Below is a small trained network, with its code and all its weights. Each question gives an input and a target symbol and asks what happens when units are switched off, that is, made to give their printed mean instead of their output.

import numpy as np


def w(rows, s, z=0):
    codes = np.array(rows[::2]) - 128.0
    scale = np.full(codes.shape[1], s)
    scale[-1] = z or s
    return codes * scale


def norm(h):
    return h / np.sqrt((h * h).mean(-1, keepdims=True) + 1e-5)


def f(y):
    return y / 2 * (1 + np.tanh(0.7978845608 * (y + 0.044715 * y**3)))


def softmax(a):
    e = np.exp(a - a.max(-1, keepdims=True))
    return e / e.sum(-1, keepdims=True)


def log_softmax(a):
    a = a - a.max(-1, keepdims=True)
    return a - np.log(np.exp(a).sum(-1, keepdims=True))


def net(x, mask):
    ids = ['αβγδζηθλμστψω'.index(c) for c in x.split()]
    T = len(ids)
    res = E[ids] + P[:T]
    u = 0
    for l in range(2):
        r = norm(res)
        for j in range(3):
            rows = slice(4 * j, 4 * j + 4)
            q, k, v = (r @ M[l][rows].T for M in (Q, K, V))
            z = softmax(np.where(np.tri(T) > 0, q @ k.T / 4**0.5, -1e9)) @ v
            o = O[l][rows]
            res = res + np.where(mask[u + j], z, o[:, -1]) @ o[:, :-1]
        u += 3
        y = f(norm(res) @ A[l][:, :-1].T + A[l][:, -1])
        res = res + np.where(mask[u : u + 12], y, B[l][:, -1]) @ B[l][:, :-1]
        u += 12
    return log_softmax(norm(res)[-1] @ U[:, :-1].T + U[:, -1])


Q, K, V, O, A, B = {}, {}, {}, {}, {}, {}
E = w([
[200,81,99,148,188],'α',
[66,179,148,130,120],'β',
[115,95,153,156,76],'γ',
[148,131,117,18,66],'δ',
[120,104,132,130,191],'ζ',
[118,170,161,153,178],'η',
[94,179,64,162,177],'θ',
[27,155,172,92,161],'λ',
[225,91,102,164,170],'μ',
[121,252,135,123,173],'σ',
[102,99,112,151,171],'τ',
[135,72,142,123,149],'ψ',
[227,92,104,166,170],'ω',
],0.0028)
P = w([
[201,77,179,4,187],'0',
[123,88,106,147,177],'1',
[115,102,100,148,166],'2',
[113,108,98,148,151],'3',
[120,124,100,147,144],'4',
[118,129,94,162,129],'5',
[120,138,95,164,126],'6',
[121,145,90,177,113],'7',
[123,155,88,177,105],'8',
[120,155,85,182,100],'9',
[122,159,78,181,100],'10',
],0.0014)
Q[0] = w([
[117,143,91,118,151],'L0H0',
[89,160,86,104,161],'L0H0',
[64,126,153,122,94],'L0H0',
[113,145,130,138,96],'L0H0',
[47,148,203,168,131],'L0H1',
[59,114,197,160,104],'L0H1',
[213,34,171,214,140],'L0H1',
[255,86,69,139,215],'L0H1',
[206,45,59,153,178],'L0H2',
[94,163,121,109,69],'L0H2',
[186,94,140,154,79],'L0H2',
[218,42,111,175,112],'L0H2',
],0.0063)
K[0] = w([
[126,108,135,101,91],'L0H0',
[95,117,142,91,79],'L0H0',
[83,125,165,126,153],'L0H0',
[117,128,127,112,148],'L0H0',
[13,134,40,207,114],'L0H1',
[52,110,92,192,83],'L0H1',
[141,86,195,174,155],'L0H1',
[205,105,194,101,255],'L0H1',
[150,45,164,55,195],'L0H2',
[84,147,126,223,52],'L0H2',
[157,92,211,116,99],'L0H2',
[156,66,227,85,134],'L0H2',
],0.0073)
V[0] = w([
[181,150,112,150,109],'L0H0',
[97,116,163,147,114],'L0H0',
[121,100,144,138,97],'L0H0',
[141,177,119,164,140],'L0H0',
[62,104,58,174,116],'L0H1',
[84,130,111,208,124],'L0H1',
[111,109,82,251,112],'L0H1',
[119,97,87,106,103],'L0H1',
[129,86,198,182,50],'L0H2',
[136,125,110,164,144],'L0H2',
[82,87,154,179,116],'L0H2',
[109,121,162,78,93],'L0H2',
],0.0027)
O[0] = w([
[81,186,93,139,102,87],'L0H0',
[139,141,162,78,140,114],'L0H0',
[117,154,163,122,97,85],'L0H0',
[111,145,80,97,176,139],'L0H0',
[198,169,72,6,143,134],'L0H1',
[162,140,121,31,200,153],'L0H1',
[184,82,112,22,202,145],'L0H1',
[155,134,82,137,105,85],'L0H1',
[92,116,88,221,254,6],'L0H2',
[163,115,147,170,93,158],'L0H2',
[136,94,67,204,127,129],'L0H2',
[82,148,94,89,180,67],'L0H2',
],0.002,0.0012)
A[0] = w([
[157,122,153,180,62,93],'L0N0',
[134,169,87,154,84,158],'L0N1',
[132,100,58,122,207,106],'L0N2',
[59,42,111,122,151,154],'L0N3',
[27,222,239,107,118,164],'L0N4',
[92,200,81,131,170,128],'L0N5',
[166,124,204,101,165,4],'L0N6',
[170,107,183,3,44,85],'L0N7',
[167,95,185,16,70,58],'L0N8',
[91,195,149,90,101,75],'L0N9',
[248,129,105,163,127,175],'L0N10',
[166,140,84,69,207,89],'L0N11',
],0.0031,0.0014)
B[0] = w([
[121,139,177,97,197,99],'L0N0',
[127,100,198,93,124,133],'L0N1',
[159,87,138,168,47,218],'L0N2',
[235,152,169,138,125,189],'L0N3',
[155,28,16,80,161,237],'L0N4',
[87,116,235,162,153,185],'L0N5',
[29,172,85,109,117,99],'L0N6',
[110,147,161,254,173,105],'L0N7',
[89,177,170,229,186,93],'L0N8',
[157,100,102,145,197,108],'L0N9',
[108,44,76,25,177,246],'L0N10',
[44,72,118,194,60,189],'L0N11',
],0.0022,0.0012)
Q[1] = w([
[133,136,97,109,90],'L1H0',
[124,123,98,105,64],'L1H0',
[120,121,139,78,91],'L1H0',
[124,114,167,136,173],'L1H0',
[152,136,82,81,177],'L1H1',
[133,143,75,90,197],'L1H1',
[254,87,115,223,87],'L1H1',
[80,151,84,45,205],'L1H1',
[99,90,141,39,207],'L1H2',
[67,156,176,45,135],'L1H2',
[92,137,177,68,148],'L1H2',
[88,183,159,138,52],'L1H2',
],0.0078)
K[1] = w([
[132,148,162,184,90],'L1H0',
[117,154,172,202,102],'L1H0',
[91,189,207,152,110],'L1H0',
[121,114,107,60,176],'L1H0',
[130,237,178,104,87],'L1H1',
[130,228,155,131,101],'L1H1',
[146,29,241,117,162],'L1H1',
[110,254,96,125,84],'L1H1',
[94,226,130,188,115],'L1H2',
[139,182,51,145,102],'L1H2',
[107,187,56,153,96],'L1H2',
[174,96,56,87,108],'L1H2',
],0.0063)
V[1] = w([
[158,121,157,26,106],'L1H0',
[118,127,161,147,45],'L1H0',
[157,94,6,104,139],'L1H0',
[113,140,53,211,167],'L1H0',
[138,66,28,109,220],'L1H1',
[244,106,138,63,109],'L1H1',
[201,210,128,76,223],'L1H1',
[52,66,19,212,154],'L1H1',
[88,113,174,125,107],'L1H2',
[82,88,248,145,121],'L1H2',
[131,72,209,79,136],'L1H2',
[61,183,138,195,91],'L1H2',
],0.0023)
O[1] = w([
[142,67,83,173,135,126],'L1H0',
[252,146,118,89,150,52],'L1H0',
[32,90,144,125,194,198],'L1H0',
[32,164,184,75,122,146],'L1H0',
[205,240,150,183,72,252],'L1H1',
[47,136,252,131,146,166],'L1H1',
[236,212,175,48,222,131],'L1H1',
[212,147,79,205,38,187],'L1H1',
[73,181,131,119,136,128],'L1H2',
[59,190,146,121,102,182],'L1H2',
[81,203,134,80,72,203],'L1H2',
[102,122,130,192,184,38],'L1H2',
],0.0021,0.0015)
A[1] = w([
[65,165,179,134,142,57],'L1N0',
[125,65,141,121,77,127],'L1N1',
[86,89,82,187,93,15],'L1N2',
[146,108,145,209,85,126],'L1N3',
[142,191,217,252,111,133],'L1N4',
[190,93,42,52,167,142],'L1N5',
[46,178,99,110,142,184],'L1N6',
[154,144,244,93,53,134],'L1N7',
[129,80,151,128,219,112],'L1N8',
[162,158,187,225,165,2],'L1N9',
[103,219,214,195,118,140],'L1N10',
[149,143,127,117,102,98],'L1N11',
],0.0039,0.0013)
B[1] = w([
[183,55,146,133,140,121],'L1N0',
[129,193,165,101,130,191],'L1N1',
[200,184,161,150,205,142],'L1N2',
[78,158,167,97,181,199],'L1N3',
[39,94,226,136,144,211],'L1N4',
[49,106,236,181,145,182],'L1N5',
[170,108,203,132,102,175],'L1N6',
[118,169,53,205,113,248],'L1N7',
[170,253,109,134,65,122],'L1N8',
[191,43,168,107,108,98],'L1N9',
[29,96,229,225,179,201],'L1N10',
[102,139,91,96,126,132],'L1N11',
],0.0024,0.0017)
U = w([
[166,165,91,116,38,163],'α',
[30,51,55,66,190,104],'β',
[171,91,136,121,130,103],'γ',
[181,125,151,133,109,7],'δ',
[92,78,181,2,49,83],'ζ',
[151,135,27,232,223,76],'η',
[214,131,180,135,98,58],'θ',
[161,78,121,128,139,104],'λ',
[146,228,159,46,221,194],'μ',
[149,89,102,126,120,57],'σ',
[48,118,227,213,129,243],'τ',
[77,238,60,150,51,116],'ψ',
[141,65,97,118,109,115],'ω',
],0.008,0.0016)

Each question gives the input, a string of symbols that net reads in full, and the target symbol t.
The units are the heads (4 rows each of Q, K, V and O) and the neurons (one row each of A and B). Each row of codes is followed by its name. A weight is (code - 128) times the scale printed after its matrix; where a second scale follows, it is the last column's (O, A, B and U).
mask holds one flag per unit, layer by layer, with each layer's heads first. A switched-off unit (its flag False) gives its mean, the last column of its rows in O or B, instead of its output. The means were averaged over made-up inputs and are rounded, as every weight is.
A unit's drop is (log p(t) with every unit on - log p(t) with that unit switched off) / (log p(t) with every unit on - log p(t) with every unit switched off).
The circuit of an input: a set's keep is (log p(t) with only the set's units on - log p(t) with every unit switched off) / (log p(t) with every unit on - log p(t) with every unit switched off). Starting from the 12 units with the biggest drops (on a tie, the unit counted first), units are removed one at a time, each time the one whose removal leaves the highest keep (on an exact tie, the one counted first), for as long as the keep stays at least 0.8.
units of the circuit, in order: the units of the circuit, biggest drop first
top k neurons: the k neurons with the biggest drops, biggest first
top k neurons in layer l: the k neurons of layer l with the biggest drops, biggest first
input σ ω η η η γ λ, target μ: units of the circuit, in order => [L1H1 L0N4 L0H1]
input τ ω β, target ψ: top 3 neurons in layer 0 => [L0N4 L0N10 L0N0]
input δ β μ σ θ ω μ, target β: units of the circuit, in order => [L0N10 L0H1 L1H1 L0H2]
input β λ γ η ζ δ β δ, target ψ: units of the circuit, in order => [L0H1 L1N7]
input ψ δ τ ω λ λ α, target μ: top 3 neurons in layer 0 => [L0N4 L0N10 L0N11]
input δ γ γ θ ω, target β: top 2 neurons in layer 0 => [L0N10 L0N7]
input η η δ η τ α ω η α, target τ: units of the circuit, in order => [L0H1 L1N4]
input ζ λ λ ω β η σ ω, target ψ: top 2 neurons => [L0N4 L0N10]
input δ μ ζ γ γ, target ψ: top 2 neurons in layer 1 => [L1N5 L1N10]
input η θ η ψ γ γ β, target η: top neuron in layer 0 => [L0N5]
input η σ ψ σ τ θ ψ, target ψ: top 2 neurons in layer 0 => [L0N5 L0N7]
input δ λ η τ ψ ω η γ η, target β: top 2 neurons in layer 0 => [L0N8 L0N10]
input λ γ λ, target ζ: top 4 neurons => [L1N6 L1N7 L0N4 L1N10]
input ζ τ γ η β ω, target ψ: top 2 neurons => [L0N10 L0N4]
input σ η γ σ γ γ γ ψ ψ, target ψ: top 3 neurons => [L0N4 L1N10 L1N6]
input θ θ μ η μ λ, target η: top 2 neurons in layer 1 => [L1N2 L1N4]
input ψ ω η τ α ζ ω ω, target μ: top 2 neurons in layer 0 => [L0N4 L0N10]
input η γ λ, target ζ: top 2 neurons in layer 0 => [L0N4 L0N11]
input μ δ γ γ γ τ η ω η β, target β: top 2 neurons => [L0N4 L0N9]
input η ω μ, target τ: top 2 neurons => [L0N4 L1N4]
input σ ω μ ψ γ η γ, target ψ: top 2 neurons => [L0N4 L1N7]
input τ η ψ ω γ μ, target ζ: top 3 neurons in layer 0 => [L0N10 L0N3 L0N4]
input β τ ψ γ η τ, target ψ: top neuron => [L0N7]
input σ δ τ λ, target β: top 4 neurons in layer 0 => [L0N4 L0N5 L0N8 L0N7]
input τ η ζ λ η β η τ, target ψ: top 3 neurons => [L0N7 L0N8 L1N7]
input ζ λ λ τ η μ, target ψ: top 3 neurons => [L0N4 L0N10 L1N10]
input γ λ η η η ζ γ η τ η ζ, target ψ: top 2 neurons in layer 1 => [L1N5 L1N10]
input η η ζ σ τ ω, target τ: top 2 neurons => [L0N4 L1N4]
input τ ζ θ μ ω τ τ γ γ σ, target μ: top neuron in layer 0 => [L0N5]
input α ψ ω γ σ ψ σ θ, target τ: top 2 neurons in layer 0 => [L0N4 L0N5]
